Here is a tiny trained network, its code and every weight. The questions are about switching its units off for an input and a target symbol, where a switched-off unit gives its printed mean instead of its output.

import numpy as np


def w(rows, s, z=0):
    codes = np.array(rows[::2]) - 128.0
    scale = np.full(codes.shape[1], s)
    scale[-1] = z or s
    return codes * scale


def norm(h):
    return h / np.sqrt((h * h).mean(-1, keepdims=True) + 1e-5)


def softmax(a):
    e = np.exp(a - a.max(-1, keepdims=True))
    return e / e.sum(-1, keepdims=True)


def log_softmax(a):
    a = a - a.max(-1, keepdims=True)
    return a - np.log(np.exp(a).sum(-1, keepdims=True))


def net(x, mask):
    ids = ['Σαδεζμξψω'.index(c) for c in x.split()]
    T = len(ids)
    res = E[ids] + P[:T]
    u = 0
    for l in range(3):
        r = norm(res)
        for j in range(3):
            rows = slice(3 * j, 3 * j + 3)
            q, k, v = (r @ M[l][rows].T for M in (Q, K, V))
            z = softmax(np.where(np.tri(T) > 0, q @ k.T / 3**0.5, -1e9)) @ v
            o = O[l][rows]
            res = res + np.where(mask[u + j], z, o[:, -1]) @ o[:, :-1]
        u += 3
    return log_softmax(norm(res)[-1] @ U[:, :-1].T + U[:, -1])


Q, K, V, O = {}, {}, {}, {}
E = w([
[136,124,162],'Σ',
[117,69,146],'α',
[159,81,151],'δ',
[23,202,101],'ε',
[156,94,79],'ζ',
[122,74,130],'μ',
[207,158,115],'ξ',
[7,202,60],'ψ',
[188,63,202],'ω',
],0.013)
P = w([
[136,136,120],'0',
[158,9,79],'1',
[100,104,103],'2',
[75,169,101],'3',
[109,100,92],'4',
[115,201,160],'5',
[120,97,87],'6',
[95,172,97],'7',
[128,102,87],'8',
[106,194,201],'9',
[138,107,75],'10',
[65,178,200],'11',
],0.015)
Q[0] = w([
[132,146,112],'0.h0',
[134,199,159],'0.h0',
[125,111,126],'0.h0',
[109,112,85],'0.h1',
[161,161,112],'0.h1',
[134,132,177],'0.h1',
[113,134,121],'0.h2',
[228,4,149],'0.h2',
[113,155,124],'0.h2',
],0.029)
K[0] = w([
[112,117,148],'0.h0',
[84,140,142],'0.h0',
[142,127,120],'0.h0',
[107,141,114],'0.h1',
[154,154,99],'0.h1',
[138,102,156],'0.h1',
[136,121,132],'0.h2',
[123,253,129],'0.h2',
[123,101,123],'0.h2',
],0.036)
V[0] = w([
[152,165,182],'0.h0',
[80,97,99],'0.h0',
[62,156,206],'0.h0',
[117,76,123],'0.h1',
[205,132,243],'0.h1',
[138,254,125],'0.h1',
[102,131,106],'0.h2',
[124,218,146],'0.h2',
[110,244,138],'0.h2',
],0.009)
O[0] = w([
[74,108,152,83],'0.h0',
[176,164,95,166],'0.h0',
[114,193,84,102],'0.h0',
[159,137,106,133],'0.h1',
[37,198,32,1],'0.h1',
[64,92,207,136],'0.h1',
[146,140,87,140],'0.h2',
[96,113,43,50],'0.h2',
[92,112,2,36],'0.h2',
],0.0097,0.0075)
Q[1] = w([
[118,161,134],'1.h0',
[93,114,127],'1.h0',
[159,66,116],'1.h0',
[152,136,130],'1.h1',
[136,1,157],'1.h1',
[57,127,131],'1.h1',
[132,35,126],'1.h2',
[131,83,146],'1.h2',
[71,166,115],'1.h2',
],0.031)
K[1] = w([
[172,126,145],'1.h0',
[162,147,101],'1.h0',
[55,137,95],'1.h0',
[169,106,110],'1.h1',
[68,137,252],'1.h1',
[80,201,127],'1.h1',
[227,104,53],'1.h2',
[159,84,71],'1.h2',
[73,212,149],'1.h2',
],0.024)
V[1] = w([
[132,186,2],'1.h0',
[131,30,97],'1.h0',
[5,71,128],'1.h0',
[188,86,79],'1.h1',
[170,71,108],'1.h1',
[170,108,91],'1.h1',
[52,126,229],'1.h2',
[186,78,82],'1.h2',
[114,201,100],'1.h2',
],0.013)
O[1] = w([
[220,190,94,2],'1.h0',
[127,73,139,175],'1.h0',
[118,122,250,105],'1.h0',
[95,90,199,169],'1.h1',
[132,92,184,199],'1.h1',
[99,106,174,145],'1.h1',
[102,121,183,112],'1.h2',
[129,85,75,210],'1.h2',
[155,197,151,24],'1.h2',
],0.014,0.0059)
Q[2] = w([
[136,98,152],'2.h0',
[116,228,214],'2.h0',
[117,75,88],'2.h0',
[168,135,110],'2.h1',
[49,168,77],'2.h1',
[246,179,71],'2.h1',
[15,170,57],'2.h2',
[198,171,75],'2.h2',
[161,145,105],'2.h2',
],0.014)
K[2] = w([
[138,74,143],'2.h0',
[93,17,175],'2.h0',
[158,202,106],'2.h0',
[150,125,109],'2.h1',
[104,100,35],'2.h1',
[242,172,118],'2.h1',
[95,247,46],'2.h2',
[101,164,197],'2.h2',
[122,137,163],'2.h2',
],0.016)
V[2] = w([
[28,165,104],'2.h0',
[125,254,146],'2.h0',
[126,138,165],'2.h0',
[86,147,80],'2.h1',
[182,128,112],'2.h1',
[96,156,66],'2.h1',
[162,160,63],'2.h2',
[150,133,105],'2.h2',
[136,141,108],'2.h2',
],0.023)
O[2] = w([
[249,108,159,3],'2.h0',
[249,192,38,23],'2.h0',
[100,188,143,123],'2.h0',
[169,85,98,36],'2.h1',
[35,110,172,98],'2.h1',
[142,34,103,2],'2.h1',
[166,74,36,66],'2.h2',
[119,117,106,130],'2.h2',
[145,110,99,99],'2.h2',
],0.015,0.0084)
U = w([
[144,164,154,162],'Σ',
[55,97,60,114],'α',
[167,105,152,120],'δ',
[128,175,110,95],'ε',
[98,135,127,47],'ζ',
[77,128,110,30],'μ',
[113,162,220,203],'ξ',
[28,249,44,3],'ψ',
[135,146,128,80],'ω',
],0.012,0.0044)

Each question gives the input, a string of symbols that net reads in full, and the target symbol t.
The units are the heads (3 rows each of Q, K, V and O). Each row of codes is followed by its name. A weight is (code - 128) times the scale printed after its matrix; where a second scale follows, it is the last column's (O and U).
mask holds one flag per head, layer by layer. A switched-off head (its flag False) gives its mean, the last column of its rows in O, instead of its output. The means were averaged over made-up inputs and are rounded, as every weight is.
A unit's drop is (log p(t) with every unit on - log p(t) with that unit switched off) / (log p(t) with every unit on - log p(t) with every unit switched off).
The circuit of an input: a set's keep is (log p(t) with only the set's units on - log p(t) with every unit switched off) / (log p(t) with every unit on - log p(t) with every unit switched off). Starting from all 9 units, units are removed one at a time, each time the one whose removal leaves the highest keep (on an exact tie, the one counted first), for as long as the keep stays at least 0.8.
units of the circuit, in order: the units of the circuit, biggest drop first
most important unit: the unit with the biggest drop
heads that matter: for each layer, one digit per head in row order, 1 if its drop is at least 0.15 and else 0, layers parted by /
drop of u: that unit's drop, to one decimal
input α α Σ, target α: units of the circuit, in order : 0.h1; 1.h0; 2.h2
input ψ δ ψ α δ δ ψ, target ψ: most important unit : 0.h2
input α ψ μ, target α: heads that matter : 010 / 101 / 000
input α ζ ξ, target α: heads that matter : 010 / 100 / 000
input ψ ψ α ψ ξ ω, target α: units of the circuit, in order : 0.h1; 0.h2; 2.h1
input δ ψ ψ α ψ α ψ α ψ α Σ, target δ: units of the circuit, in order : 2.h0; 0.h1; 1.h2
input δ α α ψ ψ ψ ψ, target δ: heads that matter : 111 / 111 / 100
input α ξ μ μ ε, target α: units of the circuit, in order : 0.h1; 1.h0; 2.h2
input ψ ε ψ ψ Σ ξ Σ ε ε ψ α, target ψ: heads that matter : 111 / 101 / 100
input δ α ζ δ ψ ψ ψ ψ δ, target δ: heads that matter : 111 / 100 / 100
input ψ ω Σ ψ α ξ α α ω ψ ε, target ψ: heads that matter : 111 / 111 / 100
input α ζ ψ Σ ε α ψ ξ ψ, target α: heads that matter : 010 / 100 / 000
input α ψ α, target α: heads that matter : 010 / 101 / 000
input α μ ψ α ξ, target α: most important unit : 1.h0
input ψ ε ζ, target ψ: heads that matter : 111 / 101 / 110
input δ α ψ ψ ψ ψ ξ δ ψ α ω, target δ: drop of 0.h2 : 0.4
input ψ ξ μ ψ ε ψ δ, target ψ: drop of 0.h1 : 0.5
input α ξ δ, target α: drop of 1.h1 : 0.0
